Below is a small trained network, with its code and all its weights. Each question gives an input and a target symbol and asks what happens when units are switched off, that is, made to give their printed mean instead of their output.

import numpy as np


def w(rows, s, z=0):
    codes = np.array(rows[::2]) - 128.0
    scale = np.full(codes.shape[1], s)
    scale[-1] = z or s
    return codes * scale


def norm(h):
    return h / np.sqrt((h * h).mean(-1, keepdims=True) + 1e-5)


def f(y):
    return y / 2 * (1 + np.tanh(0.7978845608 * (y + 0.044715 * y**3)))


def softmax(a):
    e = np.exp(a - a.max(-1, keepdims=True))
    return e / e.sum(-1, keepdims=True)


def log_softmax(a):
    a = a - a.max(-1, keepdims=True)
    return a - np.log(np.exp(a).sum(-1, keepdims=True))


def net(x, mask):
    ids = ['Λαβηξτ'.index(c) for c in x.split()]
    T = len(ids)
    res = E[ids] + P[:T]
    u = 0
    for l in range(2):
        q, k, v = (norm(res) @ M[l].T for M in (Q, K, V))
        z = softmax(np.where(np.tri(T) > 0, q @ k.T / 2**0.5, -1e9)) @ v
        res = res + np.where(mask[u], z, O[l][:, -1]) @ O[l][:, :-1]
        u += 1
        y = f(norm(res) @ A[l][:, :-1].T + A[l][:, -1])
        res = res + np.where(mask[u : u + 8], y, B[l][:, -1]) @ B[l][:, :-1]
        u += 8
    return log_softmax(norm(res)[-1] @ U[:, :-1].T + U[:, -1])


Q, K, V, O, A, B = {}, {}, {}, {}, {}, {}
E = w([
[148,139,140,101,136],'Λ',
[100,251,94,150,89],'α',
[135,124,114,173,153],'β',
[161,140,153,181,129],'η',
[131,109,130,135,83],'ξ',
[140,99,80,118,156],'τ',
],0.032)
P = w([
[57,210,2,156,80],'0',
[105,185,144,135,191],'1',
[144,142,166,107,163],'2',
[159,134,170,100,164],'3',
[172,120,178,97,157],'4',
[188,114,168,109,148],'5',
[200,81,182,115,147],'6',
[208,71,178,116,150],'7',
],0.0055)
Q[0] = w([
[254,146,184,41,99],'0.h0',
[253,144,152,133,190],'0.h0',
],0.0086)
K[0] = w([
[146,48,136,123,32],'0.h0',
[102,81,200,24,2],'0.h0',
],0.0065)
V[0] = w([
[254,245,90,95,216],'0.h0',
[106,225,42,145,69],'0.h0',
],0.0073)
O[0] = w([
[35,150,172,51,144,89],'0.h0',
[113,61,128,162,1,252],'0.h0',
],0.0071,0.0036)
A[0] = w([
[102,78,172,129,119,100],'0.n0',
[146,244,108,131,211,1],'0.n1',
[212,126,217,26,142,93],'0.n2',
[138,20,166,180,135,83],'0.n3',
[91,108,114,194,210,139],'0.n4',
[182,113,86,195,128,192],'0.n5',
[9,161,231,71,228,53],'0.n6',
[87,150,71,151,71,64],'0.n7',
],0.011,0.0058)
B[0] = w([
[134,156,96,219,69,130],'0.n0',
[214,193,83,167,9,134],'0.n1',
[2,106,142,67,33,162],'0.n2',
[141,167,140,174,127,186],'0.n3',
[71,182,96,115,91,154],'0.n4',
[95,163,190,73,237,254],'0.n5',
[7,150,219,47,160,162],'0.n6',
[64,141,109,145,109,151],'0.n7',
],0.0089,0.0084)
Q[1] = w([
[84,8,99,67,154],'1.h0',
[37,213,175,156,79],'1.h0',
],0.011)
K[1] = w([
[104,127,118,89,205],'1.h0',
[84,138,129,133,4],'1.h0',
],0.018)
V[1] = w([
[74,53,73,118,86],'1.h0',
[150,1,186,145,188],'1.h0',
],0.0092)
O[1] = w([
[215,244,206,104,140,209],'1.h0',
[160,120,166,1,207,5],'1.h0',
],0.0088,0.0028)
A[1] = w([
[61,145,26,108,129,116],'1.n0',
[202,98,195,43,116,87],'1.n1',
[182,168,99,118,201,254],'1.n2',
[201,56,36,104,125,48],'1.n3',
[73,159,108,117,38,55],'1.n4',
[124,250,158,185,147,165],'1.n5',
[65,140,174,45,80,25],'1.n6',
[202,69,137,150,141,145],'1.n7',
],0.013,0.004)
B[1] = w([
[252,101,121,85,132,154],'1.n0',
[128,131,69,191,105,180],'1.n1',
[121,108,143,167,56,193],'1.n2',
[168,130,213,99,85,131],'1.n3',
[150,165,78,150,129,177],'1.n4',
[107,92,138,77,168,247],'1.n5',
[72,75,139,116,173,169],'1.n6',
[153,194,159,164,177,157],'1.n7',
],0.012,0.011)
U = w([
[57,52,64,191,111,72],'Λ',
[124,226,9,95,189,85],'α',
[50,126,152,59,151,182],'β',
[159,157,204,148,160,105],'η',
[127,172,57,221,65,252],'ξ',
[205,92,63,78,108,149],'τ',
],0.011,0.004)

Each question gives the input, a string of symbols that net reads in full, and the target symbol t.
The units are the heads (2 rows each of Q, K, V and O) and the neurons (one row each of A and B). Each row of codes is followed by its name. A weight is (code - 128) times the scale printed after its matrix; where a second scale follows, it is the last column's (O, A, B and U).
mask holds one flag per unit, layer by layer, with each layer's heads first. A switched-off unit (its flag False) gives its mean, the last column of its rows in O or B, instead of its output. The means were averaged over made-up inputs and are rounded, as every weight is.
A unit's drop is (log p(t) with every unit on - log p(t) with that unit switched off) / (log p(t) with every unit on - log p(t) with every unit switched off).
The circuit of an input: a set's keep is (log p(t) with only the set's units on - log p(t) with every unit switched off) / (log p(t) with every unit on - log p(t) with every unit switched off). Starting from the 12 units with the biggest drops (on a tie, the unit counted first), units are removed one at a time, each time the one whose removal leaves the highest keep (on an exact tie, the one counted first), for as long as the keep stays at least 0.8.
circuit, biggest first: the units of the circuit, biggest drop first
most important unit: the unit with the biggest drop
top k neurons: the k neurons with the biggest drops, biggest first
top k neurons in layer l: the k neurons of layer l with the biggest drops, biggest first
drop of u: that unit's drop, to one decimal
input τ ξ ξ ξ, target ξ: most important unit -> 0.n4
input α β τ, target ξ: top 4 neurons -> 0.n5, 1.n1, 1.n2, 1.n5
input ξ Λ τ Λ Λ Λ β, target β: circuit, biggest first -> 0.h0, 0.n6
input ξ ξ τ τ, target η: circuit, biggest first -> 0.h0, 1.n3
input ξ τ Λ, target Λ: top 3 neurons -> 1.n1, 0.n2, 1.n6
input τ Λ ξ, target ξ: top 2 neurons in layer 0 -> 0.n5, 0.n6
input η β β, target α: top 2 neurons in layer 0 -> 0.n4, 0.n1
input Λ ξ β Λ η ξ, target η: top 2 neurons -> 0.n5, 0.n3
input η τ η, target Λ: top 2 neurons in layer 0 -> 0.n5, 0.n2
input η η ξ β, target β: top 3 neurons -> 1.n5, 0.n4, 0.n5
input α ξ η ξ, target η: top 2 neurons in layer 0 -> 0.n3, 0.n5
input α Λ Λ α ξ Λ τ, target τ: top 2 neurons in layer 0 -> 0.n6, 0.n4
input α Λ α τ, target ξ: top 3 neurons in layer 0 -> 0.n5, 0.n2, 0.n6
input τ β ξ τ η ξ τ, target η: most important unit -> 1.n3
input Λ Λ ξ η τ β Λ, target Λ: top 2 neurons in layer 1 -> 1.n1, 1.n5
input τ β η, target Λ: drop of 0.n6 -> 0.2
input Λ Λ ξ Λ τ, target τ: drop of 1.n2 -> 0.2
input τ η Λ τ Λ τ, target β: drop of 0.n6 -> 0.8
input Λ η τ η, target β: drop of 0.h0 -> 0.7
input Λ η η, target β: most important unit -> 0.h0
